Below is a small trained network, with its code and all its weights. Each question gives an input and a class and asks what happens when units are switched off, that is, made to give their printed mean instead of their output.

import numpy as np


def w(rows, s, z=0):
    codes = np.array(rows[::2]) - 128.0
    scale = np.full(codes.shape[1], s)
    scale[-1] = z or s
    return codes * scale


def f(y):
    return y / 2 * (1 + np.tanh(0.7978845608 * (y + 0.044715 * y**3)))


def log_softmax(a):
    a = a - a.max(-1, keepdims=True)
    return a - np.log(np.exp(a).sum(-1, keepdims=True))


def net(x, mask):
    res = np.array(x, float).reshape(1, 6) / 4 @ E
    y = f(res @ A[0][:, :-1].T + A[0][:, -1])
    res = res + np.where(mask, y, B[0][:, -1]) @ B[0][:, :-1]
    return log_softmax(res[-1] @ U[:, :-1].T + U[:, -1])


A, B = {}, {}
E = w([
[108,8,213,228,44,122,172,94,224,197,98,46],'x0',
[64,167,147,55,54,147,81,58,145,185,254,46],'x1',
[63,163,213,112,227,135,110,159,86,58,206,88],'x2',
[190,61,166,124,73,180,34,235,25,114,101,213],'x3',
[160,106,117,135,19,103,98,78,143,36,134,67],'x4',
[187,63,143,124,109,91,123,97,26,128,196,165],'x5',
],0.0091)
A[0] = w([
[119,82,164,150,48,158,97,107,178,109,181,27,50],'neuron 1',
[105,139,141,147,145,124,147,195,138,138,70,152,5],'neuron 2',
[116,187,88,135,187,107,166,73,163,134,154,106,134],'neuron 3',
[192,154,107,131,155,131,126,254,69,47,92,238,228],'neuron 4',
[158,128,147,63,124,186,99,208,67,186,176,182,144],'neuron 5',
[221,107,89,53,88,78,70,59,41,62,157,146,190],'neuron 6',
[126,70,172,202,128,87,218,119,194,125,77,87,221],'neuron 7',
[47,189,140,79,167,151,89,144,110,25,179,102,168],'neuron 8',
[166,94,103,173,97,125,137,120,188,184,71,128,225],'neuron 9',
],0.0093,0.0028)
B[0] = w([
[125,142,189,154,156,218,92,231,201,221,105,215,224],'neuron 1',
[183,80,42,167,123,114,149,102,157,130,131,90,154],'neuron 2',
[93,107,150,60,203,73,171,178,218,140,144,171,197],'neuron 3',
[243,123,85,196,185,210,106,235,175,195,109,144,251],'neuron 4',
[35,100,173,73,104,151,69,61,76,152,142,221,203],'neuron 5',
[153,110,48,91,103,129,70,35,73,32,163,71,218],'neuron 6',
[82,16,101,102,144,225,105,128,115,92,2,98,234],'neuron 7',
[36,247,184,16,147,119,125,165,158,90,139,155,220],'neuron 8',
[126,98,159,37,148,98,123,148,115,104,109,132,203],'neuron 9',
],0.0091,0.018)
U = w([
[234,77,100,241,151,176,152,239,188,253,98,159,63],'0',
[148,166,111,215,114,130,190,73,119,121,101,98,31],'1',
[201,173,36,107,113,80,114,98,65,19,211,77,73],'2',
[26,174,147,69,119,9,249,57,236,135,175,110,107],'3',
[171,41,2,115,67,161,87,60,99,83,97,85,252],'4',
[107,82,192,146,41,108,93,72,42,220,221,190,27],'5',
[78,101,147,78,174,190,40,207,136,108,97,163,201],'6',
],0.0084,0.0042)

Each question gives the input, the list of numbers given to net, and the class t.
The units are the neurons (one row each of A and B). Each row of codes is followed by its name. A weight is (code - 128) times the scale printed after its matrix; where a second scale follows, it is the last column's (A, B and U).
mask holds one flag per neuron, in row order. A switched-off neuron (its flag False) gives its mean, the last column of its row in B, instead of its output. The means were averaged over made-up inputs and are rounded, as every weight is.
A unit's drop is (log p(t) with every unit on - log p(t) with that unit switched off) / (log p(t) with every unit on - log p(t) with every unit switched off).
The circuit of an input: a set's keep is (log p(t) with only the set's units on - log p(t) with every unit switched off) / (log p(t) with every unit on - log p(t) with every unit switched off). Starting from all 9 units, units are removed one at a time, each time the one whose removal leaves the highest keep (on an exact tie, the one counted first), for as long as the keep stays at least 0.8.
units of the circuit, in order: the units of the circuit, biggest drop first
top k neurons: the k neurons with the biggest drops, biggest first
drop of u: that unit's drop, to one decimal
input [1,-5,-8,6,8,-5], class 4: units of the circuit, in order -> neuron 1
input [-3,-1,-6,-6,-3,6], class 3: units of the circuit, in order -> neuron 4; neuron 7
input [4,5,-5,7,-2,-1], class 5: top 3 neurons -> neuron 4; neuron 7; neuron 8
input [0,-6,-2,-5,2,-7], class 4: top 2 neurons -> neuron 1; neuron 8
input [1,1,-4,-7,1,8], class 4: units of the circuit, in order -> neuron 8; neuron 4
input [7,1,-7,-4,0,-1], class 6: top 3 neurons -> neuron 9; neuron 7; neuron 4
input [1,0,-5,6,-3,5], class 4: top 2 neurons -> neuron 1; neuron 6
input [7,-1,-6,6,-7,8], class 6: top 3 neurons -> neuron 5; neuron 9; neuron 6
input [2,5,-2,1,-3,3], class 5: units of the circuit, in order -> neuron 4; neuron 7
input [8,7,-8,-3,-6,2], class 6: top 3 neurons -> neuron 4; neuron 9; neuron 7
input [8,-1,-8,-4,4,-5], class 6: top 2 neurons -> neuron 9; neuron 7
input [8,-8,-4,-2,3,0], class 6: top 2 neurons -> neuron 6; neuron 9
input [-3,-2,-4,4,8,-4], class 4: top 2 neurons -> neuron 6; neuron 1
input [-7,-1,-8,8,-7,-8], class 0: units of the circuit, in order -> neuron 4
input [-1,3,0,5,-7,4], class 5: top 2 neurons -> neuron 5; neuron 7
input [1,-6,-7,-4,7,-8], class 4: top 2 neurons -> neuron 8; neuron 1
input [4,-6,-5,-8,2,-1], class 6: top 2 neurons -> neuron 7; neuron 6
input [-3,8,-4,2,-6,-3], class 5: drop of neuron 1 -> 0.1
input [-1,-7,4,2,3,4], class 0: drop of neuron 4 -> 1.1
input [1,5,-5,-7,-7,0], class 3: drop of neuron 4 -> 0.2
input [-1,8,-7,2,3,7], class 4: top neuron -> neuron 6
input [3,-4,3,4,-2,6], class 0: drop of neuron 4 -> 0.4
